Here is a tiny trained network, its code and every weight. The questions are about switching its units off for an input and a class, where a switched-off unit gives its printed mean instead of its output.

import numpy as np


def w(rows, s, z=0):
    codes = np.array(rows[::2]) - 128.0
    scale = np.full(codes.shape[1], s)
    scale[-1] = z or s
    return codes * scale


def f(y):
    return np.maximum(y, 0)


def log_softmax(a):
    a = a - a.max(-1, keepdims=True)
    return a - np.log(np.exp(a).sum(-1, keepdims=True))


def net(x, mask):
    res = np.array(x, float).reshape(1, 5) / 4 @ E
    y = f(res @ A[0][:, :-1].T + A[0][:, -1])
    res = res + np.where(mask, y, B[0][:, -1]) @ B[0][:, :-1]
    return log_softmax(res[-1] @ U[:, :-1].T + U[:, -1])


A, B = {}, {}
E = w([
[140,203,154,166],'x0',
[138,86,114,164],'x1',
[142,199,154,166],'x2',
[128,127,128,130],'x3',
[249,149,92,95],'x4',
],0.013)
A[0] = w([
[65,99,159,108,253],'neuron 1',
[120,121,104,152,122],'neuron 2',
[175,113,33,74,64],'neuron 3',
[144,148,254,171,90],'neuron 4',
[222,147,131,156,212],'neuron 5',
[163,80,81,73,126],'neuron 6',
[182,140,118,131,132],'neuron 7',
[145,90,98,73,148],'neuron 8',
[160,103,103,34,66],'neuron 9',
[175,204,83,125,227],'neuron 10',
[101,167,157,223,124],'neuron 11',
[119,136,133,174,98],'neuron 12',
[204,95,79,108,103],'neuron 13',
[110,128,23,183,148],'neuron 14',
[154,130,103,128,166],'neuron 15',
[223,140,175,103,113],'neuron 16',
[92,131,251,142,178],'neuron 17',
],0.012,0.0062)
B[0] = w([
[129,3,243,250,216],'neuron 1',
[193,109,132,119,139],'neuron 2',
[179,196,25,110,209],'neuron 3',
[219,243,68,215,178],'neuron 4',
[35,12,185,88,250],'neuron 5',
[129,148,39,97,210],'neuron 6',
[151,9,135,80,189],'neuron 7',
[110,214,22,29,196],'neuron 8',
[119,216,99,104,192],'neuron 9',
[87,37,150,141,245],'neuron 10',
[237,195,77,175,195],'neuron 11',
[87,231,40,122,148],'neuron 12',
[131,167,67,149,217],'neuron 13',
[76,122,146,210,160],'neuron 14',
[117,152,125,42,174],'neuron 15',
[130,58,220,79,217],'neuron 16',
[143,122,132,208,198],'neuron 17',
],0.0059,0.012)
U = w([
[2,61,105,16,169],'0',
[180,88,195,90,213],'1',
[192,215,52,72,4],'2',
],0.0078,0.0047)

Each question gives the input, the list of numbers given to net, and the class t.
The units are the neurons (one row each of A and B). Each row of codes is followed by its name. A weight is (code - 128) times the scale printed after its matrix; where a second scale follows, it is the last column's (A, B and U).
mask holds one flag per neuron, in row order. A switched-off neuron (its flag False) gives its mean, the last column of its row in B, instead of its output. The means were averaged over made-up inputs and are rounded, as every weight is.
A unit's drop is (log p(t) with every unit on - log p(t) with that unit switched off) / (log p(t) with every unit on - log p(t) with every unit switched off).
The circuit of an input: a set's keep is (log p(t) with only the set's units on - log p(t) with every unit switched off) / (log p(t) with every unit on - log p(t) with every unit switched off). Starting from the 12 units with the biggest drops (on a tie, the unit counted first), units are removed one at a time, each time the one whose removal leaves the highest keep (on an exact tie, the one counted first), for as long as the keep stays at least 0.8.
units of the circuit, in order: the units of the circuit, biggest drop first
k most important neurons: the k neurons with the biggest drops, biggest first
drop when u is switched off: that unit's drop, to one decimal
input [7,-4,0,1,3], class 0: units of the circuit, in order : neuron 5
input [4,2,-7,-8,6], class 0: units of the circuit, in order : neuron 5; neuron 11
input [-3,1,5,-5,2], class 0: units of the circuit, in order : neuron 11; neuron 4
input [6,-6,-1,-7,8], class 0: units of the circuit, in order : neuron 5; neuron 10
input [3,4,-6,-7,-6], class 1: units of the circuit, in order : neuron 1; neuron 5; neuron 8
input [-3,6,7,2,3], class 0: 2 most important neurons : neuron 5; neuron 1
input [-5,-6,2,-6,-2], class 1: 2 most important neurons : neuron 5; neuron 1
input [2,-5,-7,-4,-5], class 1: 2 most important neurons : neuron 1; neuron 5
input [-8,8,5,4,5], class 0: 3 most important neurons : neuron 5; neuron 11; neuron 4
input [7,5,1,-2,-3], class 2: 2 most important neurons : neuron 11; neuron 4
input [-7,-1,3,1,-7], class 1: drop when neuron 1 is switched off : 0.3
input [6,6,0,8,3], class 0: drop when neuron 5 is switched off : 0.7
input [5,5,5,1,-1], class 2: drop when neuron 13 is switched off : -0.1
input [4,-4,-2,4,-7], class 1: most important neuron : neuron 1
input [6,-6,-7,-5,-5], class 1: drop when neuron 5 is switched off : 0.1
